+0.27, -0.95, -4.75, -0.68, -1.91, +3.36
-1.29, -0.05, -6.55, -1.60, -1.32, +3.12
-0.99, +0.20, -3.20, +2.07, -2.22, +3.65
+0.33, -0.62, -4.06, +0.02, -2.02, +3.16
+0.59, -1.47, -4.19, -0.20, -2.06, +3.19
+0.42, -1.44, -4.43, -0.37, -1.98, +3.47
+0.05, -0.62, -4.55, -0.26, -1.91, +3.51
+0.62, -0.65, -4.07, -0.17, -2.04, +2.94
-0.13, -1.42, -4.51, -0.03, -1.89, +2.83
+0.21, -2.83, -5.64, -1.51, -1.48, +1.11
+0.54, -2.65, -2.70, +1.82, -2.42, +3.12
:
-1.29, -0.05, -6.55, -1.60, -1.32, +3.12
-0.99, +0.20, -3.20, +2.07, -2.22, +3.65
-0.13, -1.42, -4.51, -0.03, -1.89, +2.83
+0.05, -0.62, -4.55, -0.26, -1.91, +3.51
+0.21, -2.83, -5.64, -1.51, -1.48, +1.11
+0.27, -0.95, -4.75, -0.68, -1.91, +3.36
+0.33, -0.62, -4.06, +0.02, -2.02, +3.16
+0.42, -1.44, -4.43, -0.37, -1.98, +3.47
+0.54, -2.65, -2.70, +1.82, -2.42, +3.12
+0.59, -1.47, -4.19, -0.20, -2.06, +3.19
+0.62, -0.65, -4.07, -0.17, -2.04, +2.94

-2.28, -0.31, +3.76, -0.63, +1.45, -1.16, -2.12, -0.73, +0.10, -1.02, +2.37, +2.47
-2.56, -0.06, +2.05, -1.45, +0.31, -3.95, -3.69, -1.49, +0.92, -1.91, +0.52, -2.27
-0.34, +0.59, +1.34, +2.55, +0.30, +1.12, +2.37, +1.40, +0.63, +1.34, -1.04, -0.14
+2.16, +0.60, -3.13, -0.29, +2.16, +0.49, +2.19, -0.04, -0.13, +1.23, -2.25, +1.36
+4.55, +1.41, +2.39, -0.10, -1.72, +0.09, +1.00, +2.75, +0.90, -3.39, +0.25, +0.03
+2.77, -1.30, -2.34, -2.55, +0.03, -3.61, +5.52, +1.57, +0.93, -0.03, -1.87, -1.57
:
-2.56, -0.06, +2.05, -1.45, +0.31, -3.95, -3.69, -1.49, +0.92, -1.91, +0.52, -2.27
-2.28, -0.31, +3.76, -0.63, +1.45, -1.16, -2.12, -0.73, +0.10, -1.02, +2.37, +2.47
-0.34, +0.59, +1.34, +2.55, +0.30, +1.12, +2.37, +1.40, +0.63, +1.34, -1.04, -0.14
+2.16, +0.60, -3.13, -0.29, +2.16, +0.49, +2.19, -0.04, -0.13, +1.23, -2.25, +1.36
+2.77, -1.30, -2.34, -2.55, +0.03, -3.61, +5.52, +1.57, +0.93, -0.03, -1.87, -1.57
+4.55, +1.41, +2.39, -0.10, -1.72, +0.09, +1.00, +2.75, +0.90, -3.39, +0.25, +0.03

-1.33, +1.92, -1.48, +1.23
-2.96, +4.04, +6.15, -0.46
-4.33, +4.40, +3.20, +0.71
+1.15, +1.82, +7.47, -4.90
+6.46, +0.82, -6.21, -3.67
-0.56, +6.76, +5.74, +4.51
-4.94, +5.66, +4.60, +0.80
-3.64, +3.42, +4.71, +3.22
:
-4.94, +5.66, +4.60, +0.80
-4.33, +4.40, +3.20, +0.71
-3.64, +3.42, +4.71, +3.22
-2.96, +4.04, +6.15, -0.46
-1.33, +1.92, -1.48, +1.23
-0.56, +6.76, +5.74, +4.51
+1.15, +1.82, +7.47, -4.90
+6.46, +0.82, -6.21, -3.67

+3.04, +0.77, -3.38, +2.91, +4.91, -3.02, -2.69, +3.46, +4.60
-1.63, +2.45, -0.37, +6.99, -4.47, -4.69, +0.74, +1.08, +7.44
:
-1.63, +2.45, -0.37, +6.99, -4.47, -4.69, +0.74, +1.08, +7.44
+3.04, +0.77, -3.38, +2.91, +4.91, -3.02, -2.69, +3.46, +4.60

-0.03, -7.14, +0.59, +1.92, -1.92, +0.18, +4.70, -2.33, -2.76, +3.83, -6.13, +3.88, -0.84, -2.43, -2.33
+1.32, -4.81, -0.94, +2.63, -3.24, +0.93, +2.59, +1.03, -3.47, +1.13, -5.83, +4.22, -1.11, -2.32, +1.03
-2.66, -4.72, +2.50, -1.37, +3.07, -1.24, +3.62, -6.15, +1.84, +4.97, -0.51, -0.56, +0.43, -0.11, -6.15
-0.61, +2.93, +4.09, -3.96, +0.88, -1.35, +2.47, -5.04, +1.63, +5.02, +3.47, -4.14, +0.96, +1.42, -5.04
-3.04, -4.34, +2.84, -1.70, +3.89, -1.33, +3.08, -6.48, +2.57, +4.85, +0.36, -1.26, +0.64, +0.09, -6.48
:
-3.04, -4.34, +2.84, -1.70, +3.89, -1.33, +3.08, -6.48, +2.57, +4.85, +0.36, -1.26, +0.64, +0.09, -6.48
-2.66, -4.72, +2.50, -1.37, +3.07, -1.24, +3.62, -6.15, +1.84, +4.97, -0.51, -0.56, +0.43, -0.11, -6.15
-0.61, +2.93, +4.09, -3.96, +0.88, -1.35, +2.47, -5.04, +1.63, +5.02, +3.47, -4.14, +0.96, +1.42, -5.04
-0.03, -7.14, +0.59, +1.92, -1.92, +0.18, +4.70, -2.33, -2.76, +3.83, -6.13, +3.88, -0.84, -2.43, -2.33
+1.32, -4.81, -0.94, +2.63, -3.24, +0.93, +2.59, +1.03, -3.47, +1.13, -5.83, +4.22, -1.11, -2.32, +1.03

-2.30, -5.51, +0.26, -3.29, +1.55, -1.97, +0.64
+1.25, -0.19, -0.28, +2.51, +0.95, +2.09, -0.04
+2.45, -0.19, -0.28, -0.69, +0.95, +3.03, +0.64
-1.62, +0.20, -0.80, -0.69, +0.90, +1.72, +2.97
+2.46, +2.30, +1.30, +4.56, +0.95, +2.09, -0.37
:
-2.30, -5.51, +0.26, -3.29, +1.55, -1.97, +0.64
-1.62, +0.20, -0.80, -0.69, +0.90, +1.72, +2.97
+1.25, -0.19, -0.28, +2.51, +0.95, +2.09, -0.04
+2.45, -0.19, -0.28, -0.69, +0.95, +3.03, +0.64
+2.46, +2.30, +1.30, +4.56, +0.95, +2.09, -0.37

+2.26, -3.34
+1.43, -6.07
:
+1.43, -6.07
+2.26, -3.34
